Below is a small trained network, with its code and all its weights. Each question gives an input and a class and asks what happens when units are switched off, that is, made to give their printed mean instead of their output.

import numpy as np


def w(rows, s, z=0):
    codes = np.array(rows[::2]) - 128.0
    scale = np.full(codes.shape[1], s)
    scale[-1] = z or s
    return codes * scale


def norm(h):
    return h / np.sqrt((h * h).mean(-1, keepdims=True) + 1e-5)


def f(y):
    return np.maximum(y, 0)


def log_softmax(a):
    a = a - a.max(-1, keepdims=True)
    return a - np.log(np.exp(a).sum(-1, keepdims=True))


def net(x, mask):
    res = np.array(x, float).reshape(1, 7) / 4 @ E
    u = 0
    for l in range(4):
        y = f(norm(res) @ A[l][:, :-1].T + A[l][:, -1])
        res = res + np.where(mask[u : u + 3], y, B[l][:, -1]) @ B[l][:, :-1]
        u += 3
    return log_softmax(norm(res)[-1] @ U[:, :-1].T + U[:, -1])


A, B = {}, {}
E = w([
[119,219,136,174,231,176,73,70,102,86,172,81],'x0',
[91,162,129,140,121,125,45,180,124,160,167,83],'x1',
[102,96,135,204,91,134,146,24,72,184,152,114],'x2',
[139,84,127,110,85,64,231,157,158,132,179,241],'x3',
[120,159,46,89,168,126,223,122,149,141,152,153],'x4',
[133,180,120,66,184,172,244,163,129,15,57,210],'x5',
[130,136,196,46,133,183,116,2,17,32,106,155],'x6',
],0.008)
A[0] = w([
[148,99,212,115,57,100,148,73,70,139,92,208,43],'L0N0',
[170,123,78,91,126,138,146,167,112,2,122,205,12],'L0N1',
[109,63,219,123,12,129,141,48,117,121,140,143,2],'L0N2',
],0.006,0.0022)
B[0] = w([
[123,2,110,89,144,197,113,127,101,94,158,174,237],'L0N0',
[106,223,151,205,62,133,103,135,114,93,11,208,253],'L0N1',
[219,1,49,72,163,126,57,120,127,15,103,109,237],'L0N2',
],0.0089,0.0039)
A[1] = w([
[138,136,153,107,95,117,242,140,146,62,131,141,138],'L1N0',
[123,232,107,156,211,153,81,41,1,88,145,37,3],'L1N1',
[147,114,37,190,92,65,110,167,128,177,121,184,207],'L1N2',
],0.0052,0.0018)
B[1] = w([
[134,130,121,140,177,118,164,93,213,106,63,194,191],'L1N0',
[9,135,99,128,232,174,140,138,114,149,126,81,255],'L1N1',
[74,98,125,171,92,132,164,119,187,154,155,82,228],'L1N2',
],0.013,0.0056)
A[2] = w([
[130,138,29,144,96,90,211,72,140,200,90,185,90],'L2N0',
[151,141,75,177,41,125,97,109,170,32,77,65,250],'L2N1',
[121,254,139,38,123,140,123,139,126,81,40,132,93],'L2N2',
],0.0066,0.0015)
B[2] = w([
[124,77,181,183,103,137,89,146,173,23,207,98,245],'L2N0',
[129,178,104,85,182,112,121,148,53,189,160,157,223],'L2N1',
[153,218,224,121,108,4,151,72,49,205,154,173,255],'L2N2',
],0.011,0.0048)
A[3] = w([
[147,131,88,127,106,117,59,180,153,191,146,54,39],'L3N0',
[116,105,103,173,46,102,81,178,107,255,154,86,24],'L3N1',
[113,161,122,174,168,171,82,108,79,140,182,44,2],'L3N2',
],0.0094,0.0016)
B[3] = w([
[189,159,161,130,100,85,143,159,142,247,101,115,215],'L3N0',
[248,108,139,79,112,164,116,159,137,151,33,96,245],'L3N1',
[90,153,97,93,137,160,147,111,129,136,184,91,255],'L3N2',
],0.013,0.008)
U = w([
[23,189,90,96,218,178,88,67,98,168,229,16,183],'0',
[230,124,128,102,99,91,113,181,193,239,101,31,148],'1',
[120,244,198,98,157,71,171,121,99,87,52,239,126],'2',
[174,22,96,48,118,144,78,67,54,47,138,171,188],'3',
[79,88,102,211,78,100,212,163,247,55,187,166,1],'4',
],0.012,0.0021)

Each question gives the input, the list of numbers given to net, and the class t.
The units are the neurons (one row each of A and B). Each row of codes is followed by its name. A weight is (code - 128) times the scale printed after its matrix; where a second scale follows, it is the last column's (A, B and U).
mask holds one flag per neuron, layer by layer. A switched-off neuron (its flag False) gives its mean, the last column of its row in B, instead of its output. The means were averaged over made-up inputs and are rounded, as every weight is.
A unit's drop is (log p(t) with every unit on - log p(t) with that unit switched off) / (log p(t) with every unit on - log p(t) with every unit switched off).
The circuit of an input: a set's keep is (log p(t) with only the set's units on - log p(t) with every unit switched off) / (log p(t) with every unit on - log p(t) with every unit switched off). Starting from all 12 units, units are removed one at a time, each time the one whose removal leaves the highest keep (on an exact tie, the one counted first), for as long as the keep stays at least 0.8.
circuit, biggest first: the units of the circuit, biggest drop first
k most important neurons: the k neurons with the biggest drops, biggest first
k most important neurons of layer l: the k neurons of layer l with the biggest drops, biggest first
drop when u is switched off: that unit's drop, to one decimal
input [1,7,8,3,-6,-4,2], class 1: 3 most important neurons : [L3N1, L3N0, L2N0]
input [-4,4,4,-2,1,-7,7], class 3: circuit, biggest first : [L0N2]
input [2,6,4,3,-7,5,-1], class 3: circuit, biggest first : [L1N1, L3N0]
input [-5,-4,-6,6,6,-2,4], class 4: 2 most important neurons : [L2N0, L3N1]
input [-7,4,-2,-4,8,5,-3], class 4: 2 most important neurons : [L2N0, L1N2]
input [3,1,-4,3,-1,5,-7], class 4: 4 most important neurons : [L1N2, L3N1, L2N0, L3N0]
input [1,-2,6,5,-4,8,3], class 3: 2 most important neurons : [L0N0, L0N2]
input [0,5,7,4,-1,-7,4], class 3: 2 most important neurons : [L0N2, L0N0]
input [-3,2,-1,2,-3,2,2], class 3: 2 most important neurons of layer 0 : [L0N0, L0N2]
input [-8,2,3,-1,-3,5,2], class 3: drop when L0N0 is switched off : 0.1
input [-7,0,-6,6,-4,3,-8], class 4: drop when L2N0 is switched off : 0.1
input [-4,-8,-1,-2,3,-5,1], class 3: drop when L1N1 is switched off : 0.0
input [-7,2,3,5,-8,-6,1], class 3: 2 most important neurons of layer 0 : [L0N2, L0N0]
input [-8,-5,5,6,-2,-4,1], class 3: circuit, biggest first : [L0N2]
input [-6,-5,6,-3,3,-4,0], class 3: 2 most important neurons of layer 0 : [L0N0, L0N2]
